Below is a small trained network, with its code and all its weights. Each question gives an input and a class and asks what happens when units are switched off, that is, made to give their printed mean instead of their output.

import numpy as np


def w(rows, s, z=0):
    codes = np.array(rows[::2]) - 128.0
    scale = np.full(codes.shape[1], s)
    scale[-1] = z or s
    return codes * scale


def f(y):
    return np.maximum(y, 0)


def log_softmax(a):
    a = a - a.max(-1, keepdims=True)
    return a - np.log(np.exp(a).sum(-1, keepdims=True))


def net(x, mask):
    res = np.array(x, float).reshape(1, 4) / 4 @ E
    y = f(res @ A[0][:, :-1].T + A[0][:, -1])
    res = res + np.where(mask, y, B[0][:, -1]) @ B[0][:, :-1]
    return log_softmax(res[-1] @ U[:, :-1].T + U[:, -1])


A, B = {}, {}
E = w([
[93,85,128,130,124,106,157,46,173,36],'x0',
[210,84,146,186,149,189,91,166,190,129],'x1',
[191,174,70,111,169,77,93,148,159,117],'x2',
[119,129,201,179,255,179,96,53,55,173],'x3',
],0.0097)
A[0] = w([
[146,78,195,204,142,211,97,110,171,150,134],'neuron 1',
[105,36,198,196,147,193,142,91,92,141,158],'neuron 2',
[31,153,187,93,87,133,186,101,49,133,188],'neuron 3',
[189,143,42,90,118,90,104,183,234,97,237],'neuron 4',
[128,75,176,188,156,179,108,147,158,127,104],'neuron 5',
[78,156,96,52,75,78,140,159,87,122,166],'neuron 6',
[156,38,178,190,123,179,155,118,184,99,169],'neuron 7',
[108,239,124,65,160,129,116,134,18,226,180],'neuron 8',
[109,116,61,92,2,98,163,201,194,117,125],'neuron 9',
[173,113,156,231,204,203,81,127,126,215,255],'neuron 10',
[170,131,11,115,74,94,147,224,249,86,148],'neuron 11',
[76,111,105,88,145,53,182,8,156,24,191],'neuron 12',
[171,48,152,185,144,143,120,142,151,92,158],'neuron 13',
[181,176,115,165,199,158,48,165,102,224,120],'neuron 14',
],0.0066,0.0035)
B[0] = w([
[118,90,198,175,175,179,114,114,168,121,197],'neuron 1',
[88,86,194,162,155,191,174,102,125,180,208],'neuron 2',
[48,117,103,111,115,152,179,108,57,189,197],'neuron 3',
[207,145,88,75,94,125,108,123,206,93,229],'neuron 4',
[133,90,160,146,146,159,105,118,141,123,173],'neuron 5',
[122,53,83,100,113,127,184,154,148,158,178],'neuron 6',
[144,73,137,115,150,169,126,95,192,133,192],'neuron 7',
[139,185,103,144,110,63,177,177,56,200,210],'neuron 8',
[170,112,126,30,27,190,144,113,163,214,224],'neuron 9',
[167,148,246,206,182,137,60,191,106,87,247],'neuron 10',
[221,122,108,62,70,160,101,98,213,137,243],'neuron 11',
[103,169,79,102,165,77,128,3,143,63,209],'neuron 12',
[135,98,123,140,145,154,88,109,184,105,179],'neuron 13',
[201,198,163,157,104,93,95,171,84,113,213],'neuron 14',
],0.008,0.012)
U = w([
[142,156,28,115,208,49,116,56,198,31,173],'0',
[189,102,78,32,7,158,147,118,206,168,115],'1',
[107,27,202,200,175,201,118,113,155,132,158],'2',
[188,162,148,147,137,138,55,188,165,45,4],'3',
[39,107,60,110,104,104,233,194,67,212,140],'4',
[163,226,164,186,152,98,122,193,36,186,162],'5',
[2,121,104,95,128,117,200,14,75,111,119],'6',
],0.0072,0.0032)

Each question gives the input, the list of numbers given to net, and the class t.
The units are the neurons (one row each of A and B). Each row of codes is followed by its name. A weight is (code - 128) times the scale printed after its matrix; where a second scale follows, it is the last column's (A, B and U).
mask holds one flag per neuron, in row order. A switched-off neuron (its flag False) gives its mean, the last column of its row in B, instead of its output. The means were averaged over made-up inputs and are rounded, as every weight is.
A unit's drop is (log p(t) with every unit on - log p(t) with that unit switched off) / (log p(t) with every unit on - log p(t) with every unit switched off).
The circuit of an input: a set's keep is (log p(t) with only the set's units on - log p(t) with every unit switched off) / (log p(t) with every unit on - log p(t) with every unit switched off). Starting from the 12 units with the biggest drops (on a tie, the unit counted first), units are removed one at a time, each time the one whose removal leaves the highest keep (on an exact tie, the one counted first), for as long as the keep stays at least 0.8.
units of the circuit, in order: the units of the circuit, biggest drop first
most important unit: the unit with the biggest drop
top k neurons: the k neurons with the biggest drops, biggest first
drop when u is switched off: that unit's drop, to one decimal
input [3,-7,-8,-6], class 6: top 3 neurons => (neuron 12; neuron 3; neuron 4)
input [6,-3,-5,5], class 6: most important unit => neuron 12
input [-6,0,4,-1], class 5: top 3 neurons => (neuron 8; neuron 14; neuron 9)
input [4,0,1,2], class 0: units of the circuit, in order => (neuron 12; neuron 9)
input [-5,-5,-1,2], class 4: top 3 neurons => (neuron 10; neuron 3; neuron 6)
input [4,-5,5,7], class 6: units of the circuit, in order => (neuron 12; neuron 4; neuron 11)
input [7,3,6,-1], class 0: top 2 neurons => (neuron 12; neuron 9)
input [8,-7,5,7], class 6: top 2 neurons => (neuron 3; neuron 4)
input [-2,-8,5,2], class 4: top 2 neurons => (neuron 10; neuron 8)
input [6,3,4,-1], class 0: top 2 neurons => (neuron 12; neuron 9)
input [-3,4,3,8], class 5: top 2 neurons => (neuron 14; neuron 8)
input [2,1,-5,-1], class 2: drop when neuron 11 is switched off => 0.1
input [0,-8,-6,-3], class 4: drop when neuron 6 is switched off => 0.3
input [-1,-3,-5,8], class 5: units of the circuit, in order => (neuron 8)
input [-3,3,1,0], class 3: drop when neuron 3 is switched off => 0.2
